Below is a small trained network, with its code and all its weights. Each question gives an input and a class and asks what happens when units are switched off, that is, made to give their printed mean instead of their output.

import numpy as np


def w(rows, s, z=0):
    codes = np.array(rows[::2]) - 128.0
    scale = np.full(codes.shape[1], s)
    scale[-1] = z or s
    return codes * scale


def f(y):
    return y / 2 * (1 + np.tanh(0.7978845608 * (y + 0.044715 * y**3)))


def log_softmax(a):
    a = a - a.max(-1, keepdims=True)
    return a - np.log(np.exp(a).sum(-1, keepdims=True))


def net(x, mask):
    res = np.array(x, float).reshape(1, 8) / 4 @ E
    y = f(res @ A[0][:, :-1].T + A[0][:, -1])
    res = res + np.where(mask, y, B[0][:, -1]) @ B[0][:, :-1]
    return log_softmax(res[-1] @ U[:, :-1].T + U[:, -1])


A, B = {}, {}
E = w([
[252,145,84,46,223,150,150,162,167],'x0',
[136,189,125,67,78,47,201,165,52],'x1',
[171,73,170,113,183,147,135,139,92],'x2',
[64,101,73,24,204,146,168,102,145],'x3',
[63,64,219,117,142,163,60,132,65],'x4',
[162,195,155,206,140,99,228,48,67],'x5',
[73,176,166,60,132,253,140,25,122],'x6',
[130,70,112,119,128,54,5,26,76],'x7',
],0.0046)
A[0] = w([
[158,120,208,181,147,180,109,209,106,79],'neuron 0',
[201,149,144,206,117,41,146,32,44,226],'neuron 1',
[191,179,102,87,166,128,197,118,129,205],'neuron 2',
[114,143,99,152,130,177,115,102,161,18],'neuron 3',
[153,123,165,112,122,160,115,176,120,82],'neuron 4',
[129,128,174,125,138,147,118,186,139,64],'neuron 5',
[88,144,145,120,138,127,158,117,98,245],'neuron 6',
[155,92,97,133,245,147,104,113,191,96],'neuron 7',
[132,158,113,99,130,144,155,126,142,104],'neuron 8',
[177,221,112,212,63,98,148,159,178,95],'neuron 9',
[149,124,126,35,118,78,25,147,86,235],'neuron 10',
[99,189,143,109,130,225,78,2,164,247],'neuron 11',
[196,185,105,80,154,134,205,115,130,196],'neuron 12',
[130,132,114,120,121,133,131,127,132,112],'neuron 13',
[25,177,138,123,145,125,231,122,87,213],'neuron 14',
],0.013,0.0014)
B[0] = w([
[147,164,143,122,152,134,141,105,50,180],'neuron 0',
[136,169,119,193,114,156,121,1,89,255],'neuron 1',
[190,141,148,109,148,120,124,194,83,227],'neuron 2',
[124,84,148,99,123,126,148,121,134,151],'neuron 3',
[143,121,139,146,131,105,119,102,92,148],'neuron 4',
[157,150,137,138,135,126,124,110,105,149],'neuron 5',
[87,142,122,134,128,117,124,128,133,161],'neuron 6',
[175,96,96,140,97,125,138,149,201,222],'neuron 7',
[110,115,144,133,149,117,121,151,99,157],'neuron 8',
[159,115,57,153,113,112,132,149,209,241],'neuron 9',
[78,218,56,161,122,116,145,164,138,213],'neuron 10',
[52,78,207,101,121,145,117,77,116,252],'neuron 11',
[183,135,145,113,162,121,129,202,74,234],'neuron 12',
[115,121,145,154,145,130,134,143,129,130],'neuron 13',
[27,185,99,113,125,109,108,155,137,216],'neuron 14',
],0.02,0.0089)
U = w([
[219,144,86,175,133,121,153,130,119,140],'0',
[28,173,147,153,97,157,103,26,75,207],'1',
[114,1,177,103,88,181,131,66,207,3],'2',
[108,145,38,129,107,73,136,214,239,185],'3',
[143,111,211,57,186,136,143,189,55,93],'4',
],0.0054,0.0018)

Each question gives the input, the list of numbers given to net, and the class t.
The units are the neurons (one row each of A and B). Each row of codes is followed by its name. A weight is (code - 128) times the scale printed after its matrix; where a second scale follows, it is the last column's (A, B and U).
mask holds one flag per neuron, in row order. A switched-off neuron (its flag False) gives its mean, the last column of its row in B, instead of its output. The means were averaged over made-up inputs and are rounded, as every weight is.
A unit's drop is (log p(t) with every unit on - log p(t) with that unit switched off) / (log p(t) with every unit on - log p(t) with every unit switched off).
The circuit of an input: a set's keep is (log p(t) with only the set's units on - log p(t) with every unit switched off) / (log p(t) with every unit on - log p(t) with every unit switched off). Starting from the 12 units with the biggest drops (on a tie, the unit counted first), units are removed one at a time, each time the one whose removal leaves the highest keep (on an exact tie, the one counted first), for as long as the keep stays at least 0.8.
units of the circuit, in order: the units of the circuit, biggest drop first
unit that matters most: the unit with the biggest drop
k most important neurons: the k neurons with the biggest drops, biggest first
drop of u: that unit's drop, to one decimal
input [6,6,8,3,2,-5,8,8], class 3: 2 most important neurons	[neuron 10; neuron 1]
input [7,-3,-4,-2,-3,3,4,3], class 4: units of the circuit, in order	[neuron 12; neuron 2; neuron 11]
input [0,5,2,-8,2,-5,6,-6], class 4: units of the circuit, in order	[neuron 1; neuron 0]
input [1,-8,-2,-3,3,-2,-3,-6], class 0: units of the circuit, in order	[neuron 11; neuron 0]
input [-2,-1,0,8,1,-7,5,0], class 2: units of the circuit, in order	[neuron 1; neuron 11]
input [5,-7,0,4,3,-2,7,7], class 2: units of the circuit, in order	[neuron 11; neuron 7]
input [3,7,8,0,-6,3,0,0], class 4: 3 most important neurons	[neuron 12; neuron 2; neuron 7]
input [7,5,-8,1,-8,-7,3,-3], class 4: unit that matters most	neuron 12
input [-6,1,5,6,-2,6,7,-8], class 4: 2 most important neurons	[neuron 1; neuron 12]
input [-3,3,-2,8,0,4,1,-6], class 4: units of the circuit, in order	[neuron 9; neuron 1]
input [6,-5,-5,-6,-6,5,6,-3], class 4: units of the circuit, in order	[neuron 11; neuron 12]
input [2,-8,7,0,-6,3,0,4], class 2: 2 most important neurons	[neuron 7; neuron 10]
input [-6,4,7,6,5,-1,-5,0], class 3: 4 most important neurons	[neuron 1; neuron 11; neuron 10; neuron 0]
input [-6,0,2,1,-1,1,-2,-4], class 3: units of the circuit, in order	[neuron 1]
input [-4,2,-8,7,-4,7,-2,-2], class 3: 3 most important neurons	[neuron 14; neuron 9; neuron 11]
input [6,5,-6,3,-7,3,-1,-5], class 4: 4 most important neurons	[neuron 12; neuron 2; neuron 10; neuron 7]
input [-7,6,0,1,-5,4,-4,-3], class 3: 4 most important neurons	[neuron 9; neuron 14; neuron 11; neuron 0]
input [0,6,6,-2,2,-8,-2,3], class 3: 2 most important neurons	[neuron 1; neuron 10]
input [-6,3,3,-4,-8,2,-1,-5], class 3: 2 most important neurons	[neuron 9; neuron 14]
input [6,1,4,-1,-1,-5,-1,8], class 3: most important neuron	[neuron 10]
input [-1,1,7,-4,0,-6,-2,6], class 3: drop of neuron 9	-0.4
input [8,-3,2,-1,-2,3,4,-2], class 4: drop of neuron 6	0.0
input [2,-5,-5,2,3,0,6,-4], class 2: drop of neuron 3	0.1
